Below is a small trained network, with its code and all its weights. Each question gives an input and a class and asks what happens when units are switched off, that is, made to give their printed mean instead of their output.

import numpy as np


def w(rows, s, z=0):
    codes = np.array(rows[::2]) - 128.0
    scale = np.full(codes.shape[1], s)
    scale[-1] = z or s
    return codes * scale


def f(y):
    return y / 2 * (1 + np.tanh(0.7978845608 * (y + 0.044715 * y**3)))


def log_softmax(a):
    a = a - a.max(-1, keepdims=True)
    return a - np.log(np.exp(a).sum(-1, keepdims=True))


def net(x, mask):
    res = np.array(x, float).reshape(1, 3) / 4 @ E
    y = f(res @ A[0][:, :-1].T + A[0][:, -1])
    res = res + np.where(mask, y, B[0][:, -1]) @ B[0][:, :-1]
    return log_softmax(res[-1] @ U[:, :-1].T + U[:, -1])


A, B = {}, {}
E = w([
[211,112,64,90,218,209,120,123,67],'x0',
[60,170,117,147,205,178,121,231,148],'x1',
[181,148,205,82,198,128,179,115,251],'x2',
],0.012)
A[0] = w([
[81,115,139,131,107,188,91,97,130,121],'N0',
[144,97,83,104,192,218,140,116,73,133],'N1',
[120,91,198,128,98,110,101,131,183,117],'N2',
[149,186,208,108,198,108,205,125,215,98],'N3',
[206,89,66,133,189,166,120,187,72,184],'N4',
[187,112,168,83,145,194,122,117,144,83],'N5',
[108,129,87,124,134,126,132,103,152,128],'N6',
[193,105,147,126,55,45,134,35,83,206],'N7',
[122,207,140,165,174,169,176,157,111,37],'N8',
[34,135,148,214,115,118,78,156,62,164],'N9',
[60,140,175,185,119,125,83,204,108,132],'N10',
[253,95,157,120,152,155,172,30,132,114],'N11',
[148,122,97,98,90,171,93,90,80,183],'N12',
[85,155,191,64,168,129,196,134,182,10],'N13',
[126,94,34,128,78,148,51,98,89,32],'N14',
[154,94,135,109,58,41,132,56,77,74],'N15',
[232,77,160,46,159,127,157,90,131,126],'N16',
[125,129,150,129,179,164,139,188,133,218],'N17',
[165,142,77,89,189,222,63,132,57,11],'N18',
],0.011,0.014)
B[0] = w([
[95,131,92,112,124,122,105,108,143,137],'N0',
[122,99,163,144,144,210,74,126,157,215],'N1',
[145,124,158,165,130,167,102,155,135,178],'N2',
[174,51,158,209,159,234,56,92,137,243],'N3',
[187,153,165,136,190,181,89,164,202,241],'N4',
[163,132,93,71,124,114,154,175,156,164],'N5',
[135,115,139,114,145,106,124,108,127,128],'N6',
[167,81,219,181,172,235,59,127,160,252],'N7',
[194,149,206,101,152,149,105,126,192,146],'N8',
[83,151,91,101,54,84,187,107,111,228],'N9',
[163,146,77,108,109,60,190,150,105,200],'N10',
[173,235,91,38,72,64,162,183,114,211],'N11',
[70,133,92,165,97,105,111,153,83,199],'N12',
[47,46,140,152,126,140,170,21,80,170],'N13',
[198,173,197,131,234,200,51,190,202,176],'N14',
[35,19,93,185,126,146,143,59,104,193],'N15',
[135,254,103,53,75,89,169,187,122,208],'N16',
[136,83,94,195,89,69,186,66,68,230],'N17',
[13,23,135,217,76,141,116,16,58,188],'N18',
],0.0099,0.017)
U = w([
[82,59,140,216,110,143,131,63,26,255],'0',
[201,124,224,152,181,200,83,161,242,29],'1',
[160,236,68,8,96,2,217,211,107,104],'2',
],0.0098,0.0028)

Each question gives the input, the list of numbers given to net, and the class t.
The units are the neurons (one row each of A and B). Each row of codes is followed by its name. A weight is (code - 128) times the scale printed after its matrix; where a second scale follows, it is the last column's (A, B and U).
mask holds one flag per neuron, in row order. A switched-off neuron (its flag False) gives its mean, the last column of its row in B, instead of its output. The means were averaged over made-up inputs and are rounded, as every weight is.
A unit's drop is (log p(t) with every unit on - log p(t) with that unit switched off) / (log p(t) with every unit on - log p(t) with every unit switched off).
The circuit of an input: a set's keep is (log p(t) with only the set's units on - log p(t) with every unit switched off) / (log p(t) with every unit on - log p(t) with every unit switched off). Starting from the 12 units with the biggest drops (on a tie, the unit counted first), units are removed one at a time, each time the one whose removal leaves the highest keep (on an exact tie, the one counted first), for as long as the keep stays at least 0.8.
circuit, biggest first: the units of the circuit, biggest drop first
k most important neurons: the k neurons with the biggest drops, biggest first
drop when u is switched off: that unit's drop, to one decimal
input [6,-4,6], class 2: most important neuron -> [N11]
input [-7,-8,1], class 1: 3 most important neurons -> [N7; N17; N18]
input [-8,1,-6], class 2: 4 most important neurons -> [N10; N3; N9; N18]
input [1,-6,-7], class 1: 2 most important neurons -> [N14; N7]
input [-3,1,5], class 0: 4 most important neurons -> [N4; N13; N7; N14]
input [8,-6,0], class 1: 2 most important neurons -> [N7; N1]
input [5,-1,-7], class 1: 2 most important neurons -> [N14; N4]
input [5,-5,1], class 2: 3 most important neurons -> [N11; N16; N3]
input [0,5,7], class 0: 3 most important neurons -> [N13; N17; N4]
input [6,6,-1], class 0: 2 most important neurons -> [N18; N17]
input [-2,-8,1], class 1: 3 most important neurons -> [N7; N17; N18]
input [4,-3,-7], class 1: 2 most important neurons -> [N14; N4]
input [1,-7,-5], class 1: 2 most important neurons -> [N14; N7]
input [-7,5,8], class 0: circuit, biggest first -> [N13]
input [1,-6,8], class 2: drop when N1 is switched off -> 0.2
input [5,-1,-3], class 1: drop when N4 is switched off -> 1.0
input [0,2,1], class 0: drop when N16 is switched off -> 1.8
